Each row, then roughly how far along a hidden order it lies, from 0 to 10:
[ -2  32 -28   4  13  71   5  13 -17  56 -19   3  -9 -61   3   4  48  28
 -22] | 0
[-40   5 -37 -14  16  54   8  -1 -25  39  -4 -20 -45 -40  16  -6  28  39
  -6] | 5
[ 17  28 -10 -23 -10  57   0   2 -25  42  -6  -1 -30 -39  10  -9  50  32
  12] | 5
[ 41  34 -15 -18 -19  39  18   0 -21   1 -22  -7 -32 -34  -4   0  69  34
  -8] | 6
[ 12  31 -32  -2   5  60   2   7 -25  55 -24  -4   5 -43  -1  -7  52  27
 -11] | 0
[ 16  33   7  -7  -9  31   7  10 -41  63   7   0 -18 -44  12  -8  44  19
   9] | 2
[-47  12 -24 -12  30  69  -4  21 -35 112   8   5 -32 -69  45 -19  16  36
  12] | 3
[-31  16 -16 -24  20  52  12   0 -23  39  15 -16 -50 -48  13  -2  32  35
 -25] | 6
[ 20  29   2  -6  -2  67   9  -1 -25  19  -6 -15 -39 -51   1   1  55  34
 -24] | 10
[-33  16 -44  -9   7  58   0  -7 -24  29 -10 -41 -16 -40  10 -14  47  40
  -5] | 2
[-35   7 -23 -24  16  43  23   2 -15  30  25 -27 -57 -34  10  -9  12  34
 -22] | 10
[-12  19 -14  -8  10  65  -7   7 -31  64   0  -6 -11 -65  21  -2  28  36
   1] | 3
[ 24  32   2  -2 -10  57  12   9 -30  31   4 -11 -10 -41 -12  -7  55  34
 -14] | 5
[-21  15 -47 -18  -3  60  -5 -20 -34   0 -21 -41  -7 -35  -4   3  57  40
 -11] | 2
[ -6  31   2  -1   2  58   6   5 -20  28   4 -27 -13 -56   0  -9  44  29
 -16] | 1
[ 46  36 -13   0 -28  68  17 -35   0 -85 -37 -45 -20 -33 -54  21  89  43
 -56] | 7
[ 23  23  -1  -2 -10  55   2  -8 -14   5 -11 -23 -13 -50 -13   1  59  39
 -17] | 6
[  2  45  -6   3   8  66   8  16 -18  55 -14   7   8 -42 -15 -19  52  18
 -20] | 3
[ 16  22  -5  -4  -8  48  14  -4 -22   3   4 -23 -26 -57 -11  15  48  34
 -20] | 3

[  2   2  -6  54   3   4  23  -8 -26  -6  91 -13  36 -29  -4   0  -5] | 7
[-10   0 -11  -2   0  -1 -11  -4  -2   3   9  10 -12  10   2  -2  -6] | 0
[ -3   5 -10  -1   2  -1  -9  -1  -2   3  11   7  -9  12  -1   0  -4] | 0
[-10   0 -21 -12   5  -2  -8  -5  -1   1   2   3 -15 -36  -1  -2   6] | 3
[ -3   4 -62 -13   1  -5  -6  10 -31   2  13 -15  -9 -31   7 -16 -14] | 5
[-2  0  6 -6  2  0 -2 -6  1 -7  6  3 -2  4 -4  2 -2] | 1
[-16   0 -24   2   0  -2 -13  -3 -13   6  12  14 -14  17   2  -4  -6] | 0
[-18   0 -34  -7   3  -2 -13  -3 -18  15  17   9 -21 -30   1  -4   1] | 3
[ -9   0 -17   3   2  -1 -13  -4 -18   4  14   4 -14  22   0  -3  -7] | 0
[-18  -1 -33  -6   6  -3 -13  -6  -6  13  12  11 -21 -25   1  -5   0] | 3
[ 19  21 -67 -26   3  -7  24  43 -28 -12  -6 -35  17 -52  21 -17 -11] | 10
[ 21  16 -54 -31   4  -7  17  30 -20 -13   3 -37  17 -61  13 -14  -7] | 9
[-22  -1 -47  -8   8  -4 -16  -6 -10  27  16  13 -25 -44   1   1   8] | 5
[-13   1 -30 -21  46  -5  -7  -7 -14  66  14  17 -16 -74   0  -4  59] | 10
[-10   0 -22  12  -1   3  -9  -8 -24   4  26   5 -10   7   0  -1  -8] | 2
[-12   0 -19   2   1  -2 -11  -4 -17   2  17   9  -9  17   1  -3  -9] | 1
[-10   4 -92  -8  -2  -5 -11  10 -43   7   5  -5 -13 -17  10 -19 -17] | 5
[-17   1 -25  11  -1  -1 -14  -1 -20   8  18  12 -14  22   3  -5  -7] | 0
[-12  -1 -22  -8   3  -2  -9  -5  -4  -1  10   6 -13 -13   0  -2  -1] | 1
[ -7   0  -8   9   2   0  -3  -6 -23  -2  27  -1  -7  -3  -2  -1  -7] | 2
[-17   0 -39   3   2  -2 -17  -5 -16  10  12  10 -20  -6   2  -4  -5] | 1
[  6   4 -39 -20   7  -5   8  10 -10 -12   0 -33   5 -47   4 -11  -5] | 5
[-11   0 -25 -25   6  -3  -8  -5  -4   6   4   5 -13 -50  -2  -2   8] | 4
[  4   8 -68 -19   1  -7  -4  14 -28  -6   8 -26   0 -40  10 -16 -10] | 7
[ -1   2 -14  64   1   7  24  -7 -34  -5 127  -8  41 -31  -5  -1  -6] | 7
